Below are the code and all the weights of a small trained network. Each question names an input and a class and asks about switching units off, where a switched-off unit gives its printed mean instead of its output.

import numpy as np


def w(rows, s, z=0):
    codes = np.array(rows[::2]) - 128.0
    scale = np.full(codes.shape[1], s)
    scale[-1] = z or s
    return codes * scale


def norm(h):
    return h / np.sqrt((h * h).mean(-1, keepdims=True) + 1e-5)


def f(y):
    return y / 2 * (1 + np.tanh(0.7978845608 * (y + 0.044715 * y**3)))


def log_softmax(a):
    a = a - a.max(-1, keepdims=True)
    return a - np.log(np.exp(a).sum(-1, keepdims=True))


def net(x, mask):
    res = np.array(x, float).reshape(1, 5) / 4 @ E
    u = 0
    for l in range(4):
        y = f(norm(res) @ A[l][:, :-1].T + A[l][:, -1])
        res = res + np.where(mask[u : u + 5], y, B[l][:, -1]) @ B[l][:, :-1]
        u += 5
    return log_softmax(norm(res)[-1] @ U[:, :-1].T + U[:, -1])


A, B = {}, {}
E = w([
[117,64,82,102,153,139,33,49,110],'x0',
[107,180,141,91,50,136,65,176,104],'x1',
[135,133,127,131,128,132,127,127,124],'x2',
[4,228,142,155,160,178,104,129,183],'x3',
[138,137,126,126,137,125,127,130,124],'x4',
],0.014)
A[0] = w([
[163,108,143,81,20,68,112,200,51,126],'0.n1',
[123,36,58,49,147,152,1,82,122,115],'0.n2',
[71,171,186,192,210,173,162,126,170,73],'0.n3',
[75,106,28,89,190,147,36,79,167,35],'0.n4',
[149,104,147,65,131,91,159,37,63,2],'0.n5',
],0.0074,0.0076)
B[0] = w([
[201,132,155,86,135,179,180,109,150,230],'0.n1',
[148,175,71,133,126,56,159,99,66,255],'0.n2',
[108,104,67,96,117,124,164,105,153,197],'0.n3',
[118,76,246,106,135,181,101,107,175,192],'0.n4',
[106,160,63,137,177,84,143,121,160,133],'0.n5',
],0.013,0.008)
A[1] = w([
[98,81,215,167,206,232,29,81,139,48],'1.n1',
[97,137,152,105,118,148,11,125,134,3],'1.n2',
[157,134,134,54,42,80,75,160,97,64],'1.n3',
[25,226,169,98,77,85,37,162,103,75],'1.n4',
[66,224,184,106,65,133,2,196,119,93],'1.n5',
],0.0091,0.0062)
B[1] = w([
[88,189,207,63,154,41,1,22,166,222],'1.n1',
[137,251,122,85,133,136,67,32,57,158],'1.n2',
[2,222,123,28,93,164,185,41,148,191],'1.n3',
[213,43,106,151,118,210,114,86,36,252],'1.n4',
[221,31,80,187,200,151,173,174,43,254],'1.n5',
],0.0097,0.0049)
A[2] = w([
[225,41,129,124,98,184,165,253,127,82],'2.n1',
[30,249,153,224,199,105,170,104,201,104],'2.n2',
[146,144,204,27,74,195,80,239,142,39],'2.n3',
[61,196,200,121,133,10,44,134,196,2],'2.n4',
[200,82,150,215,137,2,149,131,125,65],'2.n5',
],0.0098,0.0065)
B[2] = w([
[110,117,227,208,127,133,114,163,170,254],'2.n1',
[3,124,80,62,152,124,80,144,172,209],'2.n2',
[165,103,219,128,159,46,97,35,202,162],'2.n3',
[59,56,198,176,132,150,142,71,213,158],'2.n4',
[109,92,131,210,181,171,129,105,92,173],'2.n5',
],0.013,0.0083)
A[3] = w([
[140,207,68,45,27,77,110,135,95,2],'3.n1',
[176,229,156,63,74,204,52,113,81,54],'3.n2',
[163,119,69,105,108,67,181,80,32,69],'3.n3',
[202,191,154,27,12,57,146,139,132,110],'3.n4',
[84,105,122,201,132,171,144,252,165,155],'3.n5',
],0.014,0.0099)
B[3] = w([
[75,165,84,21,62,70,96,220,64,171],'3.n1',
[172,46,50,233,167,170,179,122,36,189],'3.n2',
[83,100,52,150,136,176,88,155,89,251],'3.n3',
[104,202,149,37,38,7,54,121,198,242],'3.n4',
[185,195,148,155,81,159,185,218,109,255],'3.n5',
],0.016,0.0084)
U = w([
[225,152,214,243,142,214,218,228,107,240],'0',
[176,37,40,202,213,176,67,28,26,223],'1',
[237,201,253,53,43,32,110,97,233,11],'2',
[115,166,52,22,24,42,33,158,38,2],'3',
[29,219,27,60,144,193,209,215,225,63],'4',
[19,47,221,57,216,105,35,28,207,108],'5',
],0.018,0.0046)

Each question gives the input, the list of numbers given to net, and the class t.
The units are the neurons (one row each of A and B). Each row of codes is followed by its name. A weight is (code - 128) times the scale printed after its matrix; where a second scale follows, it is the last column's (A, B and U).
mask holds one flag per neuron, layer by layer. A switched-off neuron (its flag False) gives its mean, the last column of its row in B, instead of its output. The means were averaged over made-up inputs and are rounded, as every weight is.
A unit's drop is (log p(t) with every unit on - log p(t) with that unit switched off) / (log p(t) with every unit on - log p(t) with every unit switched off).
The circuit of an input: a set's keep is (log p(t) with only the set's units on - log p(t) with every unit switched off) / (log p(t) with every unit on - log p(t) with every unit switched off). Starting from the 12 units with the biggest drops (on a tie, the unit counted first), units are removed one at a time, each time the one whose removal leaves the highest keep (on an exact tie, the one counted first), for as long as the keep stays at least 0.8.
units of the circuit, in order: the units of the circuit, biggest drop first
top k neurons: the k neurons with the biggest drops, biggest first
k most important neurons of layer l: the k neurons of layer l with the biggest drops, biggest first
drop of u: that unit's drop, to one decimal
input [0,5,-7,7,8], class 0: units of the circuit, in order	1.n5
input [1,0,-7,0,-5], class 1: top 2 neurons	0.n2; 1.n2
input [0,-7,-6,0,-2], class 0: top 4 neurons	0.n4; 1.n1; 0.n2; 1.n3
input [-3,-4,-3,1,-4], class 4: top 2 neurons	1.n5; 1.n4
input [-4,1,0,-4,5], class 2: top 3 neurons	1.n5; 2.n3; 1.n4
input [7,1,-5,-8,-7], class 3: 3 most important neurons of layer 1	1.n5; 1.n3; 1.n4
input [0,8,-3,-2,-6], class 2: top 2 neurons	0.n1; 2.n3
input [1,0,-7,-4,1], class 1: top 2 neurons	2.n5; 0.n5
input [-4,1,5,-1,0], class 2: top 2 neurons	1.n5; 2.n3
input [0,7,-6,2,3], class 0: top 2 neurons	1.n5; 2.n1
input [5,1,0,5,5], class 1: top 4 neurons	0.n1; 1.n4; 3.n2; 0.n2
input [-5,7,3,0,3], class 2: top 3 neurons	0.n1; 2.n3; 1.n3
input [-7,1,-4,-1,-6], class 2: top 2 neurons	1.n5; 2.n3
input [-8,-7,2,3,-7], class 4: units of the circuit, in order	2.n2
input [1,-8,-1,3,-1], class 5: top 2 neurons	3.n5; 0.n2
input [7,7,-8,1,-2], class 1: drop of 2.n5	0.0
input [1,6,-4,3,7], class 1: drop of 1.n2	0.3
input [-8,2,1,-4,5], class 2: drop of 1.n5	0.8
